Below is a small trained network, with its code and all its weights. Each question gives an input and a target symbol and asks what happens when units are switched off, that is, made to give their printed mean instead of their output.

import numpy as np


def w(rows, s, z=0):
    codes = np.array(rows[::2]) - 128.0
    scale = np.full(codes.shape[1], s)
    scale[-1] = z or s
    return codes * scale


def f(y):
    return y / 2 * (1 + np.tanh(0.7978845608 * (y + 0.044715 * y**3)))


def softmax(a):
    e = np.exp(a - a.max(-1, keepdims=True))
    return e / e.sum(-1, keepdims=True)


def log_softmax(a):
    a = a - a.max(-1, keepdims=True)
    return a - np.log(np.exp(a).sum(-1, keepdims=True))


def net(x, mask):
    ids = ['αβγδεζηθλξπστφψω'.index(c) for c in x.split()]
    T = len(ids)
    res = E[ids] + P[:T]
    r = res
    for j in range(3):
        rows = slice(4 * j, 4 * j + 4)
        q, k, v = (r @ M[0][rows].T for M in (Q, K, V))
        z = softmax(np.where(np.tri(T) > 0, q @ k.T / 4**0.5, -1e9)) @ v
        o = O[0][rows]
        res = res + np.where(mask[j], z, o[:, -1]) @ o[:, :-1]
    y = f(res @ A[0][:, :-1].T + A[0][:, -1])
    res = res + np.where(mask[3:15], y, B[0][:, -1]) @ B[0][:, :-1]
    return log_softmax(res[-1] @ U[:, :-1].T + U[:, -1])


Q, K, V, O, A, B = {}, {}, {}, {}, {}, {}
E = w([
[243,167,141,141,37,184,233,194,120],'α',
[115,121,160,74,185,115,59,137,57],'β',
[207,134,85,137,163,98,85,158,65],'γ',
[138,119,196,175,73,155,125,82,156],'δ',
[140,139,138,110,148,97,175,101,176],'ε',
[86,125,106,169,214,191,173,59,164],'ζ',
[211,113,136,98,144,134,143,182,34],'η',
[134,178,161,100,117,9,77,103,125],'θ',
[123,109,52,90,59,245,81,146,48],'λ',
[214,147,157,122,167,210,184,146,162],'ξ',
[241,166,110,140,188,77,129,93,92],'π',
[56,204,189,51,102,150,164,151,153],'σ',
[186,159,158,133,116,73,88,116,94],'τ',
[108,158,124,136,144,131,157,61,126],'φ',
[112,236,169,167,65,231,137,103,89],'ψ',
[176,154,142,131,135,153,152,94,164],'ω',
],0.014)
P = w([
[169,194,2,79,111,127,115,82,144],'0',
[147,154,149,109,131,136,120,89,99],'1',
[123,144,159,108,140,131,136,106,86],'2',
[133,135,164,120,121,135,133,116,87],'3',
[125,144,166,115,134,136,118,129,103],'4',
[116,129,178,124,115,129,124,125,96],'5',
[121,136,170,125,132,145,121,135,90],'6',
[124,131,171,129,117,136,129,138,97],'7',
[130,123,173,126,113,129,131,148,101],'8',
[124,127,170,129,120,140,130,146,95],'9',
[126,135,169,151,117,133,114,130,106],'10',
[114,128,167,122,132,124,121,148,109],'11',
[127,131,153,146,140,122,112,126,119],'12',
],0.012)
Q[0] = w([
[187,177,82,50,86,177,74,110,1],'h1',
[208,150,156,84,105,109,94,141,114],'h1',
[44,22,44,124,39,227,70,156,160],'h1',
[205,182,203,148,196,95,147,118,133],'h1',
[142,117,195,19,75,129,132,143,121],'h2',
[191,177,145,18,155,166,110,85,74],'h2',
[168,128,166,79,95,226,182,83,83],'h2',
[104,102,119,240,138,186,154,92,215],'h2',
[49,125,141,176,126,201,198,109,242],'h3',
[170,184,216,165,190,28,117,109,56],'h3',
[184,106,191,117,223,85,197,112,168],'h3',
[175,215,167,93,193,145,28,158,23],'h3',
],0.0061)
K[0] = w([
[166,227,92,97,81,107,170,232,110],'h1',
[152,145,131,73,107,73,96,147,112],'h1',
[19,216,232,149,108,198,204,165,140],'h1',
[163,86,84,64,170,124,52,112,140],'h1',
[157,84,177,110,95,147,123,148,65],'h2',
[254,221,90,72,73,126,91,208,87],'h2',
[155,187,140,123,94,218,156,149,148],'h2',
[144,126,147,187,179,191,139,72,173],'h2',
[57,7,231,207,200,153,170,95,96],'h3',
[197,160,24,128,154,108,88,53,189],'h3',
[160,74,94,134,161,82,109,120,168],'h3',
[109,230,55,55,114,175,172,104,181],'h3',
],0.0076)
V[0] = w([
[148,108,139,59,94,110,182,180,160],'h1',
[160,171,126,138,82,141,144,111,68],'h1',
[79,147,104,187,121,148,139,120,154],'h1',
[183,113,89,210,147,154,162,130,93],'h1',
[112,123,104,144,115,103,102,173,154],'h2',
[120,97,100,188,149,131,126,97,155],'h2',
[118,114,134,123,164,179,179,131,136],'h2',
[128,113,119,89,81,102,108,179,79],'h2',
[118,117,131,114,44,95,2,136,69],'h3',
[72,93,45,124,148,126,67,96,144],'h3',
[55,186,176,146,47,203,116,80,157],'h3',
[81,86,151,127,163,174,125,150,75],'h3',
],0.0096)
O[0] = w([
[140,124,53,196,109,98,121,81,39,41],'h1',
[70,121,179,243,105,136,142,139,185,253],'h1',
[149,120,91,144,167,189,132,223,147,115],'h1',
[113,117,157,134,43,126,39,165,186,203],'h1',
[165,124,85,159,171,93,107,139,84,33],'h2',
[133,82,150,110,175,142,170,202,118,94],'h2',
[120,88,151,105,83,146,114,171,153,170],'h2',
[145,141,86,202,151,103,124,71,138,108],'h2',
[145,238,186,53,155,174,94,152,85,51],'h3',
[241,164,105,53,77,45,113,83,204,180],'h3',
[129,76,255,105,182,76,186,97,47,242],'h3',
[151,23,141,8,66,187,79,100,109,137],'h3',
],0.0064,0.0051)
A[0] = w([
[92,166,172,236,161,73,188,142,102,30],'n1',
[78,65,153,144,111,160,149,206,158,143],'n2',
[145,186,175,184,152,93,135,160,148,75],'n3',
[116,117,196,141,149,164,154,77,77,118],'n4',
[116,31,81,103,159,183,101,220,131,78],'n5',
[106,120,148,114,104,167,133,48,113,158],'n6',
[60,120,133,107,119,127,153,53,195,195],'n7',
[195,132,115,15,125,139,58,87,63,147],'n8',
[151,91,90,143,120,2,143,86,92,183],'n9',
[172,113,165,193,150,151,145,142,161,255],'n10',
[133,138,182,145,65,103,136,166,179,64],'n11',
[94,191,132,217,254,139,180,61,155,170],'n12',
],0.0072,0.0031)
B[0] = w([
[48,57,93,66,152,163,128,131,92,177],'n1',
[84,212,170,97,167,175,90,134,63,254],'n2',
[122,152,109,72,214,116,99,174,103,170],'n3',
[180,85,111,151,149,108,173,204,113,246],'n4',
[134,179,154,131,175,169,1,62,45,188],'n5',
[196,147,93,101,65,142,208,148,158,223],'n6',
[196,198,127,175,97,143,177,229,177,237],'n7',
[147,51,106,58,116,111,114,53,146,186],'n8',
[127,81,180,174,195,190,106,41,185,168],'n9',
[41,147,169,76,108,132,168,166,138,231],'n10',
[153,84,73,98,187,103,194,174,135,177],'n11',
[107,133,45,84,66,145,179,170,171,195],'n12',
],0.0062,0.0066)
U = w([
[83,186,139,221,22,146,34,87,95,185],'α',
[222,205,113,161,118,119,19,223,129,120],'β',
[222,178,203,66,159,63,69,132,98,26],'γ',
[122,185,70,73,184,124,121,132,85,55],'δ',
[111,104,116,104,154,112,105,118,113,69],'ε',
[34,78,79,86,111,122,79,150,134,54],'ζ',
[103,125,106,123,130,143,93,114,142,48],'η',
[162,74,175,208,136,134,87,47,190,163],'θ',
[108,86,93,3,32,150,48,85,147,151],'λ',
[161,135,90,111,13,134,216,239,230,197],'ξ',
[92,104,103,94,127,117,91,136,140,58],'π',
[173,61,90,92,209,119,158,132,47,97],'σ',
[108,167,107,99,128,121,90,136,112,40],'τ',
[125,133,126,117,142,126,96,120,137,41],'φ',
[77,159,235,108,188,183,92,158,105,250],'ψ',
[50,72,95,139,111,131,73,116,156,139],'ω',
],0.0052,0.0024)

Each question gives the input, a string of symbols that net reads in full, and the target symbol t.
The units are the heads (4 rows each of Q, K, V and O) and the neurons (one row each of A and B). Each row of codes is followed by its name. A weight is (code - 128) times the scale printed after its matrix; where a second scale follows, it is the last column's (O, A, B and U).
mask holds one flag per unit, heads first, then neurons. A switched-off unit (its flag False) gives its mean, the last column of its rows in O or B, instead of its output. The means were averaged over made-up inputs and are rounded, as every weight is.
A unit's drop is (log p(t) with every unit on - log p(t) with that unit switched off) / (log p(t) with every unit on - log p(t) with every unit switched off).
The circuit of an input: a set's keep is (log p(t) with only the set's units on - log p(t) with every unit switched off) / (log p(t) with every unit on - log p(t) with every unit switched off). Starting from the 12 units with the biggest drops (on a tie, the unit counted first), units are removed one at a time, each time the one whose removal leaves the highest keep (on an exact tie, the one counted first), for as long as the keep stays at least 0.8.
circuit, biggest first: the units of the circuit, biggest drop first
most important unit: the unit with the biggest drop
k most important neurons: the k neurons with the biggest drops, biggest first
heads that matter: for each layer, one digit per head in row order, 1 if its drop is at least 0.15 and else 0, layers parted by /
drop when u is switched off: that unit's drop, to one decimal
input ζ π τ, target θ: circuit, biggest first => n9, h3
input λ λ γ ζ λ ψ ζ ε γ, target γ: circuit, biggest first => h3
input θ λ γ ξ ζ, target ξ: circuit, biggest first => n7, n12
input δ θ ζ γ σ, target ξ: circuit, biggest first => n7, n5
input θ ω δ δ λ λ ζ γ λ ψ ξ ζ ζ, target ψ: heads that matter => 111
input η ζ α β γ, target α: circuit, biggest first => h3, h1, h2
input δ δ σ λ λ, target σ: circuit, biggest first => h1, h3, n4
input δ ψ σ λ λ γ γ τ λ, target σ: circuit, biggest first => h3, h1, n4
input γ ζ τ, target β: heads that matter => 001
input δ λ ζ ζ φ α ζ ζ ζ ζ ψ, target ξ: heads that matter => 000
input ψ ζ τ γ, target σ: heads that matter => 001
input ψ ζ π η θ η, target σ: heads that matter => 001
input λ η θ ζ ζ ψ ξ γ ζ λ β, target γ: heads that matter => 001
input λ ζ λ ζ τ λ ψ θ, target γ: heads that matter => 001
input η ψ ξ, target ξ: heads that matter => 110
input ψ ζ δ ζ λ θ δ λ θ λ η, target σ: circuit, biggest first => h3, n4, n1, h1
input α ζ λ θ, target ζ: 2 most important neurons => n1, n12
input ζ π θ θ ξ ζ γ ψ β ζ τ, target θ: 2 most important neurons => n9, n2
input ε ζ γ ω ζ γ ζ ζ γ φ, target ξ: circuit, biggest first => n5, n7, h3
input λ ψ ζ ζ π ζ λ ζ λ, target ψ: most important unit => h1
input α δ ζ γ θ λ ζ ζ π λ γ, target ζ: heads that matter => 001
input λ ζ ξ, target ξ: most important unit => n5
input ξ δ ζ ψ π δ ζ ψ ζ γ ζ, target ψ: drop when h1 is switched off => 0.4
input λ ε λ ζ η ζ ζ π, target γ: drop when h3 is switched off => 2.2
input γ λ θ δ ζ τ θ, target β: drop when n3 is switched off => 0.1
input θ δ η, target δ: drop when h1 is switched off => 0.2
